Each row is followed by its class.
.01, .09, -.07, -.23, -.03, -.20, .06, -.10, .02, -.14, .03, .00, -.11, -.16, .08, .06, .11, -.12, .02, -.02, -.02, -.06, -.08, .08, -.04, .00, .16, -.10, -.13, -.53, .34, .20, .00, -.04, -.23, .00, .00, .29, -.05, -.09, .02, -.05, -.01, -.39, -.24 | Kifi
.10, -.10, -.21, .05, -.07, .17, .01, -.04, .19, .38, .05, .08, .02, -.10, -.14, -.17, -.02, .01, .03, .03, -.04, -.08, .10, -.05, .02, .20, -.04, -.08, -.07, -.17, .12, .05, .07, .05, .01, .07, .07, .23, -.03, .04, .06, .02, .07, -.09, .16 | Kifi
.11, .09, .05, .06, .01, .03, .01, -.13, .27, .24, .05, .12, .08, -.25, .03, -.19, -.03, -.03, .00, .06, -.06, -.40, .03, .03, -.07, -.01, -.13, -.24, -.10, -.35, -.08, -.14, .07, .06, .03, .11, .04, .26, .12, -.11, -.06, .02, .07, -.24, .26 | Torud
.08, -.07, .27, .02, -.03, .00, .01, -.22, -.05, -.09, .01, .12, .08, .09, -.12, -.27, .03, .07, -.01, .08, -.15, .07, .15, .02, .14, .12, .07, .08, -.06, -.27, -.02, .27, .04, .05, .02, .00, .03, -.04, -.02, -.04, -.04, -.02, -.10, .15, .11 | Kifi
.25, -.36, .25, -.04, -.04, .31, -.02, -.08, .32, -.19, .18, .07, .03, -.01, .10, -.09, .04, -.06, .05, .15, -.11, -.25, -.03, -.02, -.05, -.11, -.32, -.23, -.21, .07, -.08, -.37, .09, -.03, .11, -.06, .02, .38, .09, -.01, -.07, .01, .05, -.49, .47 | Torud
-.05, -.60, .03, .08, -.06, .13, .06, -.21, .15, -.21, -.02, .04, .01, .05, -.04, -.16, .24, .04, -.04, .04, -.20, -.15, .05, -.09, .10, .02, .15, -.08, -.04, -.12, -.10, .20, .10, .04, -.19, .06, -.03, .29, -.01, -.09, -.04, .04, -.10, -.23, .06 | Kifi
.11, .16, .04, -.05, -.03, .07, -.04, -.04, .06, .03, .07, .08, -.09, -.13, .07, -.09, -.05, .07, -.05, .01, .05, .09, -.04, -.05, -.06, -.06, -.16, -.14, -.10, -.22, .25, -.02, .11, .01, -.06, -.09, -.06, .15, -.03, .02, .00, -.06, -.03, -.15, .05 | Torud
.11, .16, .31, .05, .01, .02, .02, -.49, .29, .02, -.17, .10, .01, .09, -.13, -.13, .00, -.10, -.03, .07, .06, -.28, .06, -.06, -.09, .05, -.43, -.09, -.02, -.22, -.09, .03, .15, .09, .09, .00, -.06, .59, .00, -.02, .05, .06, .02, -.08, .13 | Kifi
.11, -.79, .03, -.15, .18, .04, -.01, -.04, .37, -.18, .17, .16, .02, -.05, .05, -.05, .16, -.15, .08, .06, -.06, -.49, .10, .08, -.19, .05, -.03, -.15, -.13, -.08, -.27, -.14, .13, .03, .03, .17, .09, .21, .07, -.05, -.03, .13, .12, -.41, .27 | Torud
-.06, -.67, .23, .00, .02, -.01, .01, -.20, .14, .02, .04, .14, -.06, .12, -.09, -.10, .10, .12, -.02, -.13, -.01, .05, .02, .02, .03, .06, -.02, .07, .05, -.27, -.12, .34, .15, .07, .01, .09, .02, -.01, -.11, .03, .02, -.03, -.13, .03, -.03 | Kifi
.14, -.14, .17, -.10, -.06, .14, -.03, -.09, .18, -.31, .15, .06, -.02, -.07, .15, -.08, -.02, -.02, .04, .08, -.16, -.12, -.07, -.01, -.08, -.06, -.21, -.10, -.17, -.16, .00, -.13, -.04, .05, .01, -.11, .01, .11, .00, .00, -.16, -.04, .03, -.39, .21 | Torud
.20, -.17, .02, -.06, -.06, .12, .08, -.08, .30, .11, .11, .06, .07, -.12, -.03, -.17, -.02, .06, .11, .01, .08, -.15, .26, .07, .01, .05, -.24, -.19, -.13, -.11, .01, -.31, .21, .00, .01, .13, .03, -.02, .13, -.09, .01, .09, .12, -.32, .33 | Kifi
.14, .28, .05, -.11, .02, -.03, -.05, .01, .06, -.04, -.02, .05, .04, -.18, .06, .05, .00, -.09, .05, .09, -.07, -.26, -.01, .07, -.11, -.06, -.04, -.35, -.31, -.20, .16, -.37, -.01, -.01, .05, .03, .07, .25, .04, -.05, -.13, .02, .08, -.26, .05 | Torud
-.07, -.18, .34, -.09, .02, -.17, .03, -.43, -.01, -.20, -.02, .15, .06, .16, .00, -.14, .14, .06, -.05, -.04, -.15, -.22, .08, .02, .18, .08, .25, -.08, .05, -.45, -.24, .28, .16, .03, -.01, .05, -.02, .47, -.01, -.18, -.04, -.02, .01, -.31, .00 | Kifi
.11, .27, .34, .03, -.03, -.09, -.01, -.11, .01, .04, -.05, .16, .01, -.02, .03, .06, .07, -.10, .01, .09, -.19, -.42, -.20, .14, -.17, -.01, -.10, -.24, -.26, -.34, .08, .00, .05, .03, .05, -.05, -.06, .29, -.09, .02, -.12, -.10, .01, -.14, .00 | Torud
.06, -.28, .19, .05, -.04, .05, -.02, -.24, .12, -.13, -.03, .10, -.01, .12, -.06, -.08, .03, .01, -.02, .02, -.10, -.04, -.02, .04, .00, .05, -.14, -.03, -.36, -.27, -.05, .16, .01, .08, .06, -.06, -.04, .20, -.06, -.02, -.04, -.25, -.06, -.08, .18 | Kifi
.21, .11, .46, -.12, -.06, .08, -.06, -.15, .12, -.47, -.14, .19, .10, .15, -.12, .07, .01, .08, -.01, .08, .02, .02, .00, .10, -.11, .12, -.23, -.02, -.19, -.28, .03, -.16, .15, .08, .07, -.06, .01, .04, -.07, .29, -.01, .03, -.14, -.10, .22 | Kifi
